Here is a tiny trained network, its code and every weight. The questions are about switching its units off for an input and a target symbol, where a switched-off unit gives its printed mean instead of its output.

import numpy as np


def w(rows, s, z=0):
    codes = np.array(rows[::2]) - 128.0
    scale = np.full(codes.shape[1], s)
    scale[-1] = z or s
    return codes * scale


def norm(h):
    return h / np.sqrt((h * h).mean(-1, keepdims=True) + 1e-5)


def f(y):
    return y / 2 * (1 + np.tanh(0.7978845608 * (y + 0.044715 * y**3)))


def softmax(a):
    e = np.exp(a - a.max(-1, keepdims=True))
    return e / e.sum(-1, keepdims=True)


def log_softmax(a):
    a = a - a.max(-1, keepdims=True)
    return a - np.log(np.exp(a).sum(-1, keepdims=True))


def net(x, mask):
    ids = ['βδεζθλμξπτφψω'.index(c) for c in x.split()]
    T = len(ids)
    res = E[ids] + P[:T]
    u = 0
    for l in range(2):
        q, k, v = (norm(res) @ M[l].T for M in (Q, K, V))
        z = softmax(np.where(np.tri(T) > 0, q @ k.T / 2**0.5, -1e9)) @ v
        res = res + np.where(mask[u], z, O[l][:, -1]) @ O[l][:, :-1]
        u += 1
        y = f(norm(res) @ A[l][:, :-1].T + A[l][:, -1])
        res = res + np.where(mask[u : u + 16], y, B[l][:, -1]) @ B[l][:, :-1]
        u += 16
    return log_softmax(norm(res)[-1] @ U[:, :-1].T + U[:, -1])


Q, K, V, O, A, B = {}, {}, {}, {}, {}, {}
E = w([
[73,120,72,149],'β',
[120,108,151,102],'δ',
[101,172,99,136],'ε',
[103,125,120,117],'ζ',
[72,67,95,133],'θ',
[144,170,201,85],'λ',
[113,64,161,95],'μ',
[128,199,163,104],'ξ',
[145,98,231,71],'π',
[106,176,107,127],'τ',
[122,190,142,114],'φ',
[124,144,157,102],'ψ',
[154,150,246,67],'ω',
],0.0013)
P = w([
[76,137,141,97],'0',
[105,128,163,184],'1',
[208,116,79,86],'2',
[145,127,155,186],'3',
[210,98,133,160],'4',
[99,135,135,81],'5',
[37,120,86,254],'6',
[103,137,134,127],'7',
[169,109,95,58],'8',
[118,140,122,67],'9',
[210,101,117,143],'10',
[98,138,132,124],'11',
[160,110,97,58],'12',
],0.0035)
Q[0] = w([
[130,141,95,13],'L0H0',
[138,75,119,4],'L0H0',
],0.0036)
K[0] = w([
[71,168,145,25],'L0H0',
[113,167,167,5],'L0H0',
],0.0028)
V[0] = w([
[86,107,82,176],'L0H0',
[127,7,154,106],'L0H0',
],0.0017)
O[0] = w([
[143,166,253,3,169],'L0H0',
[179,253,153,193,255],'L0H0',
],0.00077,7.8e-05)
A[0] = w([
[141,154,58,178,119],'L0N0',
[79,143,131,178,117],'L0N1',
[95,223,149,155,105],'L0N2',
[87,201,143,128,113],'L0N3',
[97,188,125,127,133],'L0N4',
[67,133,186,83,77],'L0N5',
[58,120,219,190,2],'L0N6',
[105,202,142,167,84],'L0N7',
[128,128,128,128,128],'L0N8',
[207,172,40,132,100],'L0N9',
[178,77,174,90,105],'L0N10',
[101,119,230,117,64],'L0N11',
[103,173,196,115,79],'L0N12',
[157,2,70,122,97],'L0N13',
[76,147,103,152,134],'L0N14',
[45,147,163,109,43],'L0N15',
],0.0038,0.0023)
B[0] = w([
[180,115,194,92,79],'L0N0',
[161,89,90,136,184],'L0N1',
[176,144,58,130,158],'L0N2',
[119,118,58,118,202],'L0N3',
[126,115,90,104,212],'L0N4',
[20,147,90,91,253],'L0N5',
[111,97,77,215,118],'L0N6',
[191,138,107,140,52],'L0N7',
[128,128,128,128,128],'L0N8',
[57,107,209,142,176],'L0N9',
[64,168,84,180,195],'L0N10',
[70,156,98,185,99],'L0N11',
[110,180,74,150,114],'L0N12',
[164,255,178,116,235],'L0N13',
[143,79,113,105,224],'L0N14',
[54,108,86,124,179],'L0N15',
],0.0031,0.00037)
Q[1] = w([
[148,169,170,8],'L1H0',
[69,133,104,26],'L1H0',
],0.017)
K[1] = w([
[66,138,74,10],'L1H0',
[124,157,189,51],'L1H0',
],0.012)
V[1] = w([
[192,24,56,107],'L1H0',
[96,2,196,105],'L1H0',
],0.0041)
O[1] = w([
[169,20,29,59,253],'L1H0',
[37,9,254,112,185],'L1H0',
],0.0051,0.00018)
A[1] = w([
[104,43,127,50,90],'L1N0',
[180,104,90,53,93],'L1N1',
[136,252,103,155,132],'L1N2',
[120,90,118,198,185],'L1N3',
[91,28,89,93,47],'L1N4',
[92,191,123,118,41],'L1N5',
[135,132,164,215,152],'L1N6',
[107,116,105,127,61],'L1N7',
[141,85,118,90,95],'L1N8',
[105,252,101,214,2],'L1N9',
[131,118,125,93,90],'L1N10',
[127,104,120,183,121],'L1N11',
[60,190,245,255,57],'L1N12',
[138,134,151,115,158],'L1N13',
[185,179,52,102,33],'L1N14',
[115,112,108,123,56],'L1N15',
],0.0062,0.0023)
B[1] = w([
[181,125,153,176,254],'L1N0',
[114,72,67,143,187],'L1N1',
[166,109,149,193,185],'L1N2',
[125,154,151,80,220],'L1N3',
[193,139,172,136,243],'L1N4',
[192,122,141,127,121],'L1N5',
[80,173,153,97,140],'L1N6',
[167,114,147,112,109],'L1N7',
[151,118,106,155,147],'L1N8',
[224,123,223,143,112],'L1N9',
[144,128,114,144,129],'L1N10',
[123,153,148,95,138],'L1N11',
[66,3,39,179,121],'L1N12',
[103,145,120,138,172],'L1N13',
[54,118,100,134,117],'L1N14',
[168,120,137,116,97],'L1N15',
],0.0056,0.0013)
U = w([
[199,38,130,116,204],'β',
[57,155,162,85,252],'δ',
[129,93,51,113,119],'ε',
[163,152,116,10,108],'ζ',
[132,80,248,95,54],'θ',
[146,176,186,213,46],'λ',
[66,77,134,128,202],'μ',
[159,197,102,200,26],'ξ',
[76,83,126,170,193],'π',
[120,107,49,117,85],'τ',
[131,181,45,170,111],'φ',
[112,234,131,117,85],'ψ',
[110,97,160,229,87],'ω',
],0.012,0.0023)

Each question gives the input, a string of symbols that net reads in full, and the target symbol t.
The units are the heads (2 rows each of Q, K, V and O) and the neurons (one row each of A and B). Each row of codes is followed by its name. A weight is (code - 128) times the scale printed after its matrix; where a second scale follows, it is the last column's (O, A, B and U).
mask holds one flag per unit, layer by layer, with each layer's heads first. A switched-off unit (its flag False) gives its mean, the last column of its rows in O or B, instead of its output. The means were averaged over made-up inputs and are rounded, as every weight is.
A unit's drop is (log p(t) with every unit on - log p(t) with that unit switched off) / (log p(t) with every unit on - log p(t) with every unit switched off).
The circuit of an input: a set's keep is (log p(t) with only the set's units on - log p(t) with every unit switched off) / (log p(t) with every unit on - log p(t) with every unit switched off). Starting from the 12 units with the biggest drops (on a tie, the unit counted first), units are removed one at a time, each time the one whose removal leaves the highest keep (on an exact tie, the one counted first), for as long as the keep stays at least 0.8.
units of the circuit, in order: the units of the circuit, biggest drop first
k most important neurons: the k neurons with the biggest drops, biggest first
k most important neurons of layer l: the k neurons of layer l with the biggest drops, biggest first
input φ δ π β ψ β θ β ψ ξ λ λ, target λ: 3 most important neurons of layer 0 => (L0N10, L0N14, L0N1)
input μ ε ψ ψ δ δ τ π θ β ω ω ζ, target β: 2 most important neurons of layer 1 => (L1N0, L1N1)
input φ ε ψ ξ ε θ ψ ω π, target θ: units of the circuit, in order => (L1H0)
input θ θ μ θ ω ε ω λ ξ λ β ψ ψ, target λ: units of the circuit, in order => (L1H0, L1N2)
input ω ε λ β ζ ζ β, target β: 3 most important neurons => (L0N1, L0N13, L1N4)
input π λ θ θ π β ζ, target θ: 2 most important neurons of layer 1 => (L1N4, L1N3)
input β θ θ β λ β π ε φ, target β: 3 most important neurons => (L0N13, L1N0, L1N1)
input φ θ ξ ζ θ β φ, target ζ: 2 most important neurons of layer 1 => (L1N3, L1N12)
input β ψ ζ π β δ ψ ζ λ, target δ: 2 most important neurons of layer 1 => (L1N4, L1N9)
input φ λ φ, target φ: 4 most important neurons of layer 0 => (L0N13, L0N3, L0N5, L0N2)
input φ ζ π λ μ θ ω, target λ: units of the circuit, in order => (L1H0, L1N9)
input π ψ θ φ ζ β ξ λ ω, target β: units of the circuit, in order => (L1N0, L1N1)
input ε ε δ ψ, target ψ: 2 most important neurons => (L0N13, L0N9)
input ζ φ β, target ζ: 3 most important neurons => (L0N5, L1N12, L0N13)
input β β ω μ ζ θ β ω β, target θ: 2 most important neurons of layer 0 => (L0N2, L0N13)
input δ ζ δ λ ε β θ ψ β θ ξ ω, target ω: 3 most important neurons of layer 1 => (L1N12, L1N9, L1N2)
input θ ζ δ ω β ψ μ ψ β ε μ, target ψ: most important neuron of layer 1 => (L1N0)
input β β β ψ ε ω φ, target ψ: 4 most important neurons => (L0N13, L1N3, L0N9, L0N1)
input λ ψ φ λ β ξ θ ψ ε ε μ ζ, target ζ: 3 most important neurons of layer 1 => (L1N12, L1N2, L1N9)
input ψ β ζ ζ φ φ β, target ζ: 3 most important neurons of layer 1 => (L1N3, L1N12, L1N4)
input φ θ ε θ ζ ε ξ, target θ: 3 most important neurons of layer 0 => (L0N1, L0N10, L0N9)
input ψ π β, target ψ: 3 most important neurons => (L0N5, L0N13, L1N0)
input ζ ω β β δ, target ω: 2 most important neurons of layer 1 => (L1N12, L1N2)
input ψ ω δ ζ ξ β τ, target ζ: 2 most important neurons => (L1N3, L0N13)
input φ β ε ξ ψ τ ε, target ξ: most important neuron => (L1N9)
